Look-ups in named tables: a row name and a column name give one cell, copied from the table.

Table mifum
cols = nonabuk, sedur, revo, das, tolin, lon, dilote, nefubis, kop, pupapok
rimub: [4.3, 4.6, 4.7, 4.8, 5.2, 4.7, 4.0, 4.9, 5.5, 5.4]
rim: [6.5, 3.9, 4.1, 5.9, 4.3, 6.4, 3.9, 6.7, 4.1, 4.5]
pib: [6.3, 4.0, 4.5, 5.8, 5.0, 6.5, 3.8, 6.8, 4.9, 5.2]
guzo: [5.7, 5.2, 3.9, 4.9, 3.7, 5.0, 4.8, 4.8, 3.8, 3.8]
tilezev: [4.1, 4.2, 4.1, 4.2, 4.7, 4.5, 3.4, 4.6, 5.0, 4.9]
bom: [4.2, 4.7, 5.1, 5.1, 4.9, 4.4, 5.1, 4.6, 4.9, 4.9]
rez: [4.3, 4.6, 5.6, 5.4, 5.0, 4.5, 5.7, 4.7, 4.7, 4.9]
redame: [8.4, 1.8, 3.0, 5.3, 4.4, 8.5, 1.6, 8.7, 3.6, 4.4]
fibag: [3.8, 4.3, 5.7, 6.1, 6.4, 5.1, 4.0, 5.9, 6.8, 6.8]
fos: [6.2, 4.4, 4.3, 4.5, 5.0, 6.1, 3.8, 5.9, 4.9, 5.0]
zul: [4.9, 6.4, 3.4, 6.1, 2.7, 4.0, 4.9, 4.2, 3.7, 3.6]
dol: [2.3, 6.3, 5.7, 6.4, 5.1, 2.9, 5.6, 3.6, 6.1, 5.8]
reg: [4.5, 4.7, 4.9, 4.8, 5.2, 4.8, 4.4, 5.0, 5.4, 5.3]

rimub, kop => 5.5
tilezev, sedur => 4.2
redame, lon => 8.5
guzo, das => 4.9
rimub, sedur => 4.6
tilezev, dilote => 3.4
bom, revo => 5.1
rim, nefubis => 6.7
dol, tolin => 5.1
rez, tolin => 5.0
dol, nonabuk => 2.3
fos, pupapok => 5.0
guzo, sedur => 5.2
guzo, kop => 3.8
fibag, dilote => 4.0
pib, pupapok => 5.2
tilezev, nefubis => 4.6
fibag, nonabuk => 3.8
Row with the largest nefubis: redame

vun =
          tumu  reteri    navu  reruz    novu    noga    tena     dag
rovom    37868   42760   40556  21407   26683   17786   33683   10935
mumeten  -8819   25632  -31332  22040   -4562     747    -249   38256
zik      59987   39363   79518  19440   35289   13728   41145   -2358
diso     13803   26717   -1629   9252  -17217  -15729   -9512   -9120
gabi      8164   10377   13076  -5121   -1003  -13389    4634   -9962
gelu      3592   24386  -39738  -1278  -38943   12884  -33040  -59372

reruz of zik is 19440
navu of rovom is 40556
reteri of diso is 26717
reruz of gelu is -1278
dag of gabi is -9962
dag of rovom is 10935
tena of rovom is 33683
tumu of mumeten is -8819
Which row has the largest reteri? rovom

fimupan =
,vop,med
kon,151,100
kek,185,67
rab,225,26
tiruva,216,44
runo,213,42
kem,155,88
pufofod,160,87
fosodol,109,130
kevopi,210,29
dif,240,13
nov,138,100
dibudif,184,75
vozalev,144,99

vop of kon: 151
vop of kevopi: 210
med of kon: 100
vop of tiruva: 216
med of kevopi: 29
vop of rab: 225
vop of dibudif: 184
Which row has the largest vop? dif

mam =
,gulorin,tufaba,led,dul,gup
bitu,142,305,686,-801,139
duro,-222,649,699,861,-32
tavif,-59,901,-52,213,245
bove,-315,100,-183,392,880

What is the gulorin of duro in mam?
-222
What is the tufaba of bitu in mam?
305
What is the gup of duro in mam?
-32
What is the dul of bove in mam?
392
What is the gulorin of tavif in mam?
-59
What is the gulorin of bove in mam?
-315
What is the dul of tavif in mam?
213
What is the gup of bitu in mam?
139
What is the led of bitu in mam?
686
What is the led of bove in mam?
-183
What is the gulorin of bitu in mam?
142
What is the tufaba of tavif in mam?
901
What is the gup of tavif in mam?
245
What is the led of duro in mam?
699
What is the gup of bove in mam?
880
What is the tufaba of duro in mam?
649
What is the dul of duro in mam?
861
What is the tufaba of bove in mam?
100
What is the led of tavif in mam?
-52
What is the dul of bitu in mam?
-801
Row with the largest led: duro

dalon
|  | zok | zap | bes | fuvenaf | vurul | gasuf |
|---|---|---|---|---|---|---|
| zat | 198 | 187 | 78 | 170 | 167 | 56 |
| zeg | 220 | 137 | 150 | 71 | 37 | 124 |
| nazav | 10 | 108 | 97 | 187 | 228 | 130 |
| bulez | 200 | 197 | 66 | 184 | 185 | 43 |
| gefa | 203 | 191 | 75 | 173 | 170 | 51 |
| tuf | 29 | 113 | 99 | 181 | 216 | 126 |
| pera | 47 | 56 | 179 | 74 | 76 | 203 |

bulez, fuvenaf: 184
gefa, vurul: 170
pera, zok: 47
zeg, bes: 150
zat, vurul: 167
tuf, zok: 29
pera, bes: 179

Table mel
	fik	kal
remun	-5414	-6099
besag	-1995	-1057
potufor	-431	-2582
fiv	-6973	2950
bugu	1539	3918
vagug	-285	393
geg	-1104	927
lon	-1073	2627
zuku	-427	2783
ruk	-4319	-1772
merub	-1051	6948
gobo	-5810	-2092

remun, kal -> -6099
besag, fik -> -1995
lon, fik -> -1073
zuku, fik -> -427
besag, kal -> -1057
lon, kal -> 2627
vagug, fik -> -285
gobo, kal -> -2092
bugu, kal -> 3918
ruk, kal -> -1772
geg, kal -> 927
geg, fik -> -1104
remun, fik -> -5414
fiv, fik -> -6973
potufor, kal -> -2582
zuku, kal -> 2783
vagug, kal -> 393
Row with the largest fik: bugu

pegidur:
         rozubor  met  rezafe  fabeb
tuz          178   85     214    216
sif          154   45     165    175
zil          128   96     163    119
fadi         117   33     162    141
vefofot      137  250     142    149
dol          137  175     126    186
roka         145   94     178    144
gusemik      138   33     168    203
zikodop      169  246     204    151

tuz, rozubor -> 178
roka, met -> 94
dol, fabeb -> 186
zil, rezafe -> 163
zikodop, rezafe -> 204
sif, met -> 45
roka, rozubor -> 145

Table naf
,zode,kul,von,sim,pafalev,kegev,tep,gufik,viku
rep,-8.193,18.026,-66.095,-12.776,-28.201,-21.917,-16.650,5.617,-12.549
pefuf,6.818,-41.465,-28.007,-31.454,-49.068,-7.331,-43.887,-33.767,-42.687
zit,-44.609,-14.369,-90.956,-64.201,-9.328,-47.686,-23.600,-3.557,-29.175
bezepir,-6.749,-50.512,-61.367,-32.638,-33.973,-47.767,5.031,-58.695,-62.583
teto,-14.768,-58.362,-52.134,-26.590,-52.852,-51.504,-24.580,-21.016,10.575
monofor,-73.758,-4.412,-5.562,58.160,-11.285,-16.525,-30.055,-50.420,-27.148
fur,-20.943,-32.274,-4.143,25.150,-7.270,-45.065,-57.962,16.354,35.292
nin,-3.348,27.850,7.344,-9.562,-38.789,-74.804,-14.307,-78.558,18.304
vom,-13.203,-72.317,11.081,14.356,23.699,-19.597,-37.056,6.100,12.386

What is the zode of monofor in naf?
-73.758
What is the kul of teto in naf?
-58.362
What is the von of fur in naf?
-4.143
What is the kul of fur in naf?
-32.274
What is the pafalev of vom in naf?
23.699
What is the viku of bezepir in naf?
-62.583
What is the zode of pefuf in naf?
6.818
What is the kegev of zit in naf?
-47.686
What is the tep of pefuf in naf?
-43.887
What is the von of vom in naf?
11.081
What is the tep of bezepir in naf?
5.031
What is the gufik of nin in naf?
-78.558
What is the gufik of monofor in naf?
-50.420
What is the viku of fur in naf?
35.292
What is the tep of nin in naf?
-14.307
What is the gufik of rep in naf?
5.617
What is the kegev of teto in naf?
-51.504
What is the tep of rep in naf?
-16.650
What is the kul of bezepir in naf?
-50.512
Row with the largest von: vom

